M =
109  124   81  141  123  136  109  138  165  134
129  133  102  128  125  128  131  114  129  130
 89   74  194   64   96   69  197   91   50   67
133  123  141  130  127  129   68  139  122  128
134  140  101  124  128  127  137  111  120  131
154  139  147  118  130  122  112  106   88  127
118  123  104  126  120  124  135  118  133  124
127  121  127  121  119  119  134  109  115  120
121  123  108  116  117  115  169   98  116  118
The entry directly below the largest entry: 68
The entry in the bottom-left corner -> 121
The first entry, reading row by row is 109
What is the entry just left of the largest entry?
Answer: 69
The last entry in the row that holds the smallest entry -> 67
What is the 2nd entry on the diagonal from the top-right corner?
Answer: 129
The top-right entry is 134
The fourth-last entry, reading row by row: 169
What is the fourth entry in reading order?
Answer: 141
The 2nd smallest entry is 64
The third entry on the main diagonal is 194
What is the entry just left of the smallest entry?
Answer: 91
What is the entry just left of 74?
Answer: 89
The last entry, reading row by row: 118
The entry just right of 136 -> 109
The smallest entry in the first row: 81
The entry directly below 104: 127
The second entry, reading row by row: 124
What is the entry directly above 98?
Answer: 109
The maximum: 197
The entry directly below the smallest entry is 122
The entry just left of 126 -> 104
The smallest entry in the last row: 98
What is the bottom entry of the column that holds the smallest entry?
Answer: 116
What is the minimum?
Answer: 50
The top entry of the column that holds the smallest entry -> 165

[[45.9, -58.8, 14.0, 25.5, -21.6, 36.8, 46.4, -15.8, 6.1, 26.9], [-3.2, 22.3, 7.5, 81.4, -21.2, 22.4, -40.9, 25.5, 3.9, 44.0], [-30.1, -59.5, -33.2, 82.1, 29.8, -38.1, 43.7, -22.8, 19.9, -15.3], [-2.5, 10.7, 25.6, -19.1, -58.0, 12.1, 10.3, 19.7, 15.9, 28.7]]
The entry just right of -58.0 is 12.1
Which number is the entry just right of 19.7? 15.9
The third largest entry -> 46.4
Which number is the entry just right of 10.3? 19.7
Which number is the entry just right of 22.4? -40.9
The entry just right of the largest entry is 29.8
The entry just left of 14.0: -58.8
The entry just left of the largest entry -> -33.2
The 2nd largest entry: 81.4
The entry just left of -58.0: -19.1
The entry just right of 15.9 is 28.7
The third smallest entry -> -58.0
Which number is the 3rd entry in reading order? 14.0
Which number is the first entry in reading order? 45.9

Questions about the table below.
1) Give the last entry, reading row by row.
2) Give the second entry on the main diagonal.
3) Give the entry in the bottom-left corner.
4) Give the fifth entry in reading order.
5) Give the 1st entry on the main diagonal.
6) Give the third entry from the end, reading row by row.
array([[-11,  23, -11, -42, -43],
       [-11,  23, -11, -42, -43],
       [ -7,  -7,  -7,  -7,  -7],
       [-11,  23, -11, -42, -43],
       [-11,  23, -11, -43, -43],
       [-11,  23, -11, -42, -43],
       [-11,  22, -11, -42, -42],
       [-11,  22, -11, -41, -42],
       [ -4, -37,  -5,  28,  27],
       [ -4, -37,  -5,  29,  28],
       [ -4, -35,  -5,  27,  25],
       [-11,  23, -11, -42, -43],
       [-11,  22, -11, -41, -42],
       [ -7,  -7,  -7,  -7,  -7],
       [ -4, -37,  -5,  29,  28],
       [-11,  21, -11, -40, -41]])
1) -41
2) 23
3) -11
4) -43
5) -11
6) -11

Read these off the grid that follows. Counting starts at 1.
1) Find the entry at row 1, column 3.
2) Find the entry just right of 10.5.
3) Find the entry at row 1, column 1.
4) Find the top-right entry.
5) Find the entry directly below -32.0.
6) Find the entry just right of 2.8.
7) Find the entry just right of 14.4.
8) Find the entry directly above -7.6.
[[28.3, -29.7, 14.4, -33.9, -17.5, 29.4, 19.3, 29.8, -40.6, -29.9, -10.4, -32.0, -63.7, -43.5],
 [7.4, -55.2, -13.8, -15.7, 2.8, 10.5, -7.6, -21.1, -55.6, -17.2, 1.1, 24.7, 9.7, 44.1]]
1) 14.4
2) -7.6
3) 28.3
4) -43.5
5) 24.7
6) 10.5
7) -33.9
8) 19.3

X =
[[ -5.9  -4.7   6.4 -16.5 -17.8 -25.8 -12.7 -34.4 -12.6 -14.9  -4.3 -24.3
  -31.8]
 [ 34.8 -30.5  -6.4  15.4 -26.1  28.6  13.6  -1.8  41.0 -11.0 -32.3  -4.1
   -7.7]
 [ 54.9   2.3   1.5  39.4 -41.5  30.6 -17.4 -32.2  48.6  14.3 -30.5 -47.0
  -43.1]
 [-20.1  20.3  28.7 -23.5  15.8 -37.8   2.4 -18.5 -29.1  -4.3  32.9   1.7
   -9.0]
 [ 21.1 -26.5  31.1 -23.5 -41.9 -32.2   7.2 -65.6  12.3 -38.3 -14.9 -34.1
  -60.2]
 [ -5.8 -22.7   8.2 -21.5  -2.3 -13.8  18.9  -4.7  -3.0 -24.7  -1.8  13.1
    0.3]
 [  3.7 -31.5  12.9 -20.1  -3.4  -6.9  31.8  -0.9   8.9 -29.6  -4.7  21.3
    4.4]]
Give the second smallest entry.
-60.2
Give the entry just right of the centre entry.
-18.5
Give the third entry in reading order.
6.4
Give the entry just left of the smallest entry.
7.2
The entry just left of -60.2 is -34.1
Give the 1st entry in reading order.
-5.9
Give the entry just right of the largest entry.
2.3
Give the entry just right of 12.9.
-20.1
The entry just right of -11.0: -32.3
The entry just left of -31.8 is -24.3
The minimum -> -65.6
Give the largest entry.
54.9
The entry just left of -24.3: -4.3
The entry just right of 3.7 -> -31.5
The 5th entry in reading order: -17.8
The entry just right of -26.1: 28.6
Give the entry just left of the centre entry.
-37.8
Give the fourth entry in reading order.
-16.5
Give the entry just left of -11.0.
41.0

x =
array([[-208.96,   29.29, -113.33, -100.61,   70.93, -108.38,   21.40,
        -140.15,   31.33,    7.31,  -93.13],
       [  54.36,  -51.92,   25.19, -139.97,  -27.38, -149.64,  157.70,
          -1.59,   15.09,  -47.63,   93.76],
       [ -24.76,  -28.52,  -27.82,  -27.05,  -24.89,  -22.06,  -27.82,
         -16.86,  -26.09,  -19.00,  -20.53],
       [-223.98,   18.66, -124.52, -109.29,   70.17, -107.19,    9.32,
        -114.71,   32.98,   29.76,  -92.26],
       [  31.13,   33.94,   65.71,  -59.08,  -16.85, -158.71,  163.06,
        -169.93,   27.46, -153.35,  -20.61],
       [-170.90,  -14.81, -116.07,  -13.99,   15.09,   17.38, -133.71,
         -22.91,  -23.76,   53.71, -106.32],
       [ -76.05,  -46.05,  139.38,  -38.35, -155.84, -237.09,   62.69,
          86.86,  104.81,  -35.93, -173.51],
       [-110.88,   72.76,  124.87,   72.56,  -94.24, -172.88,   24.04,
        -165.32,   78.59, -156.64, -285.04],
       [-225.06,    8.89, -136.35, -127.39,   76.13, -108.77,   14.76,
         -98.74,   31.98,   45.17,  -71.93],
       [ -81.52,   31.60, -125.62, -123.90,  111.10,  -60.62,   86.47,
        -197.87,  -21.60,  -43.47,   48.89],
       [-185.93,   12.27, -118.91, -115.20,   69.95,  -99.41,   25.69,
        -111.83,   22.04,   20.20,  -55.94],
       [  16.78,   48.54,   26.08,  135.41,  -46.33,   69.47, -113.00,
        -159.70,  -64.82, -138.63, -135.92],
       [ -24.55,   45.78,    6.52,  -67.60,   25.30, -131.35,  131.28,
        -199.17,   17.86, -125.86,  -27.78],
       [  65.91,   30.94,   61.40,  -52.35,  -12.53, -129.94,  158.62,
        -173.61,    7.07, -161.49,   10.77],
       [-250.21,  -32.86,  -28.42,  -13.77,  -71.89, -109.60, -120.46,
          72.15,   64.03,   77.06, -238.12],
       [   5.16,  -18.93, -222.90,  -81.91,  136.75,  150.83,  -63.13,
        -119.70, -140.99,   21.45,  176.12]])
Which number is the entry just right of 76.13? -108.77
The smallest entry -> -285.04
Which number is the entry just left of the smallest entry? -156.64
Which number is the entry just left of -124.52? 18.66
Which number is the entry just right of -222.90? -81.91
Which number is the entry just left of 150.83? 136.75
Which number is the entry just left of -158.71? -16.85
Which number is the first entry in reading order? -208.96
Which number is the entry just left of -43.47? -21.60
Which number is the 3rd smallest entry? -238.12
The entry just right of -67.60: 25.30
The entry just right of -81.52: 31.60
The entry just left of the largest entry -> 21.45
Which number is the 2nd smallest entry? -250.21
The entry just right of 53.71: -106.32
Which number is the entry just left of -108.38? 70.93
